Below is a small trained network, with its code and all its weights. Each question gives an input and a class and asks what happens when units are switched off, that is, made to give their printed mean instead of their output.

import numpy as np


def w(rows, s, z=0):
    codes = np.array(rows[::2]) - 128.0
    scale = np.full(codes.shape[1], s)
    scale[-1] = z or s
    return codes * scale


def norm(h):
    return h / np.sqrt((h * h).mean(-1, keepdims=True) + 1e-5)


def f(y):
    return np.maximum(y, 0)


def log_softmax(a):
    a = a - a.max(-1, keepdims=True)
    return a - np.log(np.exp(a).sum(-1, keepdims=True))


def net(x, mask):
    res = np.array(x, float).reshape(1, 8) / 4 @ E
    u = 0
    for l in range(3):
        y = f(norm(res) @ A[l][:, :-1].T + A[l][:, -1])
        res = res + np.where(mask[u : u + 6], y, B[l][:, -1]) @ B[l][:, :-1]
        u += 6
    return log_softmax(norm(res)[-1] @ U[:, :-1].T + U[:, -1])


A, B = {}, {}
E = w([
[127,130,128],'x0',
[138,111,130],'x1',
[122,138,127],'x2',
[127,60,1],'x3',
[146,100,131],'x4',
[19,16,168],'x5',
[130,124,128],'x6',
[148,95,132],'x7',
],0.0095)
A[0] = w([
[117,121,119,78],'L0N0',
[59,95,174,46],'L0N1',
[154,185,137,117],'L0N2',
[65,72,77,3],'L0N3',
[92,143,151,109],'L0N4',
[128,124,3,95],'L0N5',
],0.016,0.0058)
B[0] = w([
[123,118,123,130],'L0N0',
[138,46,181,213],'L0N1',
[158,112,135,211],'L0N2',
[60,252,113,198],'L0N3',
[150,65,129,168],'L0N4',
[185,67,76,253],'L0N5',
],0.028,0.0065)
A[1] = w([
[82,157,74,2],'L1N0',
[199,164,142,45],'L1N1',
[249,174,123,153],'L1N2',
[4,178,69,61],'L1N3',
[178,113,204,162],'L1N4',
[136,156,55,147],'L1N5',
],0.019,0.0025)
B[1] = w([
[111,137,172,154],'L1N0',
[119,133,158,184],'L1N1',
[185,170,165,250],'L1N2',
[146,2,145,181],'L1N3',
[113,181,153,221],'L1N4',
[82,110,76,184],'L1N5',
],0.033,0.012)
A[2] = w([
[85,99,161,195],'L2N0',
[209,132,124,2],'L2N1',
[102,19,123,155],'L2N2',
[3,87,236,115],'L2N3',
[174,161,15,120],'L2N4',
[31,108,39,182],'L2N5',
],0.021,0.0037)
B[2] = w([
[90,141,92,185],'L2N0',
[57,59,84,176],'L2N1',
[154,108,251,216],'L2N2',
[86,174,19,252],'L2N3',
[198,93,29,189],'L2N4',
[68,127,249,168],'L2N5',
],0.027,0.014)
U = w([
[176,228,175,252],'0',
[204,79,5,157],'1',
[9,199,18,90],'2',
[65,29,194,88],'3',
],0.018,0.0028)

Each question gives the input, the list of numbers given to net, and the class t.
The units are the neurons (one row each of A and B). Each row of codes is followed by its name. A weight is (code - 128) times the scale printed after its matrix; where a second scale follows, it is the last column's (A, B and U).
mask holds one flag per neuron, layer by layer. A switched-off neuron (its flag False) gives its mean, the last column of its row in B, instead of its output. The means were averaged over made-up inputs and are rounded, as every weight is.
A unit's drop is (log p(t) with every unit on - log p(t) with that unit switched off) / (log p(t) with every unit on - log p(t) with every unit switched off).
The circuit of an input: a set's keep is (log p(t) with only the set's units on - log p(t) with every unit switched off) / (log p(t) with every unit on - log p(t) with every unit switched off). Starting from the 12 units with the biggest drops (on a tie, the unit counted first), units are removed one at a time, each time the one whose removal leaves the highest keep (on an exact tie, the one counted first), for as long as the keep stays at least 0.8.
units of the circuit, in order: the units of the circuit, biggest drop first
top k neurons: the k neurons with the biggest drops, biggest first
top k neurons in layer l: the k neurons of layer l with the biggest drops, biggest first
drop when u is switched off: that unit's drop, to one decimal
input [-1,-4,4,0,-3,8,8,-1], class 2: units of the circuit, in order -> (L2N3)
input [3,1,5,-1,-2,0,1,4], class 0: top 3 neurons in layer 0 -> (L0N5; L0N1; L0N3)
input [3,-1,4,-4,-5,3,-7,6], class 2: top 2 neurons -> (L2N3; L0N5)
input [5,0,2,-7,4,1,-8,-8], class 2: top 2 neurons -> (L0N5; L1N2)
input [6,3,-1,0,7,-6,-1,-8], class 0: top 4 neurons -> (L1N2; L1N1; L2N3; L0N5)
input [6,5,0,4,-2,1,-1,1], class 3: top 2 neurons -> (L0N3; L2N5)
input [8,5,-6,4,2,1,7,6], class 3: top 3 neurons -> (L2N5; L0N3; L0N2)
input [-5,7,5,0,4,8,-7,4], class 2: top 2 neurons -> (L0N1; L2N3)
input [-8,7,-3,-5,0,7,-3,0], class 2: top 3 neurons -> (L2N3; L0N5; L1N3)
input [-6,2,-5,0,-2,-4,-6,-1], class 0: top 2 neurons in layer 2 -> (L2N3; L2N4)
input [0,-6,-5,0,5,6,-4,-2], class 2: top 2 neurons -> (L0N1; L2N3)
input [-4,-8,6,8,-1,5,3,-6], class 3: drop when L2N3 is switched off -> 0.0
input [-1,3,6,-5,8,4,3,-3], class 2: drop when L2N3 is switched off -> 0.4
input [-8,5,3,3,3,2,-5,-7], class 3: drop when L1N3 is switched off -> 0.1
input [-3,-4,0,-8,-2,3,-1,6], class 2: top neuron -> (L1N2)
